Here is a tiny trained network, its code and every weight. The questions are about switching its units off for an input and a class, where a switched-off unit gives its printed mean instead of its output.

import numpy as np


def w(rows, s, z=0):
    codes = np.array(rows[::2]) - 128.0
    scale = np.full(codes.shape[1], s)
    scale[-1] = z or s
    return codes * scale


def norm(h):
    return h / np.sqrt((h * h).mean(-1, keepdims=True) + 1e-5)


def f(y):
    return np.maximum(y, 0)


def log_softmax(a):
    a = a - a.max(-1, keepdims=True)
    return a - np.log(np.exp(a).sum(-1, keepdims=True))


def net(x, mask):
    res = np.array(x, float).reshape(1, 2) / 4 @ E
    u = 0
    for l in range(3):
        y = f(norm(res) @ A[l][:, :-1].T + A[l][:, -1])
        res = res + np.where(mask[u : u + 6], y, B[l][:, -1]) @ B[l][:, :-1]
        u += 6
    return log_softmax(norm(res)[-1] @ U[:, :-1].T + U[:, -1])


A, B = {}, {}
E = w([
[147,79,167,210,3],'x0',
[156,197,117,24,32],'x1',
],0.0055)
A[0] = w([
[108,110,3,125,178,233],'L0N1',
[194,120,126,47,154,48],'L0N2',
[158,203,65,164,164,7],'L0N3',
[147,189,72,115,70,159],'L0N4',
[97,97,135,41,187,133],'L0N5',
[136,66,127,99,63,112],'L0N6',
],0.0054,0.0022)
B[0] = w([
[133,126,130,175,85,252],'L0N1',
[84,66,122,180,111,175],'L0N2',
[112,180,76,161,136,145],'L0N3',
[156,82,193,161,190,209],'L0N4',
[108,83,134,123,107,223],'L0N5',
[2,165,111,167,173,188],'L0N6',
],0.0071,0.0036)
A[1] = w([
[171,248,133,3,59,253],'L1N1',
[120,137,61,56,187,66],'L1N2',
[115,75,137,152,127,125],'L1N3',
[140,183,9,78,228,105],'L1N4',
[88,87,169,162,170,226],'L1N5',
[69,158,88,51,162,65],'L1N6',
],0.0068,0.002)
B[1] = w([
[186,50,142,164,253,207],'L1N1',
[80,112,115,141,17,179],'L1N2',
[117,197,162,23,137,191],'L1N3',
[11,97,120,182,48,201],'L1N4',
[177,127,87,42,106,254],'L1N5',
[70,201,109,124,93,178],'L1N6',
],0.0067,0.0058)
A[2] = w([
[169,40,157,131,254,6],'L2N1',
[77,165,180,60,168,155],'L2N2',
[130,130,149,204,53,90],'L2N3',
[61,207,131,225,35,189],'L2N4',
[86,199,126,52,166,150],'L2N5',
[161,154,63,172,137,100],'L2N6',
],0.0072,0.0019)
B[2] = w([
[177,89,154,245,191,251],'L2N1',
[165,142,181,139,106,179],'L2N2',
[56,140,83,86,132,199],'L2N3',
[88,101,114,122,143,253],'L2N4',
[148,127,157,112,96,186],'L2N5',
[115,89,114,138,143,129],'L2N6',
],0.012,0.0051)
U = w([
[1,112,71,78,113,237],'0',
[204,73,179,231,232,187],'1',
[213,181,233,13,64,109],'2',
[166,239,32,88,176,2],'3',
[164,245,82,103,173,5],'4',
],0.01,0.0045)

Each question gives the input, the list of numbers given to net, and the class t.
The units are the neurons (one row each of A and B). Each row of codes is followed by its name. A weight is (code - 128) times the scale printed after its matrix; where a second scale follows, it is the last column's (A, B and U).
mask holds one flag per neuron, layer by layer. A switched-off neuron (its flag False) gives its mean, the last column of its row in B, instead of its output. The means were averaged over made-up inputs and are rounded, as every weight is.
A unit's drop is (log p(t) with every unit on - log p(t) with that unit switched off) / (log p(t) with every unit on - log p(t) with every unit switched off).
The circuit of an input: a set's keep is (log p(t) with only the set's units on - log p(t) with every unit switched off) / (log p(t) with every unit on - log p(t) with every unit switched off). Starting from the 12 units with the biggest drops (on a tie, the unit counted first), units are removed one at a time, each time the one whose removal leaves the highest keep (on an exact tie, the one counted first), for as long as the keep stays at least 0.8.
units of the circuit, in order: the units of the circuit, biggest drop first
top k neurons in layer l: the k neurons of layer l with the biggest drops, biggest first
drop when u is switched off: that unit's drop, to one decimal
input [-6,8], class 1: units of the circuit, in order -> L1N1
input [5,-5], class 0: units of the circuit, in order -> L2N1, L2N3
input [3,3], class 2: top 4 neurons in layer 1 -> L1N4, L1N2, L1N1, L1N6
input [-8,-8], class 0: top 2 neurons in layer 1 -> L1N4, L1N1
input [3,0], class 2: top 2 neurons in layer 1 -> L1N4, L1N2
input [2,4], class 1: top 2 neurons in layer 0 -> L0N2, L0N5
input [-7,-7], class 0: top 2 neurons in layer 0 -> L0N4, L0N2
input [6,7], class 1: top 3 neurons in layer 1 -> L1N1, L1N4, L1N2
input [3,-1], class 2: top 4 neurons in layer 1 -> L1N4, L1N3, L1N1, L1N2
input [-1,-3], class 2: top 3 neurons in layer 1 -> L1N1, L1N3, L1N5
input [-1,-2], class 2: drop when L1N1 is switched off -> 0.6
input [-3,-3], class 2: drop when L0N4 is switched off -> 0.5
input [4,6], class 1: drop when L1N1 is switched off -> 2.2
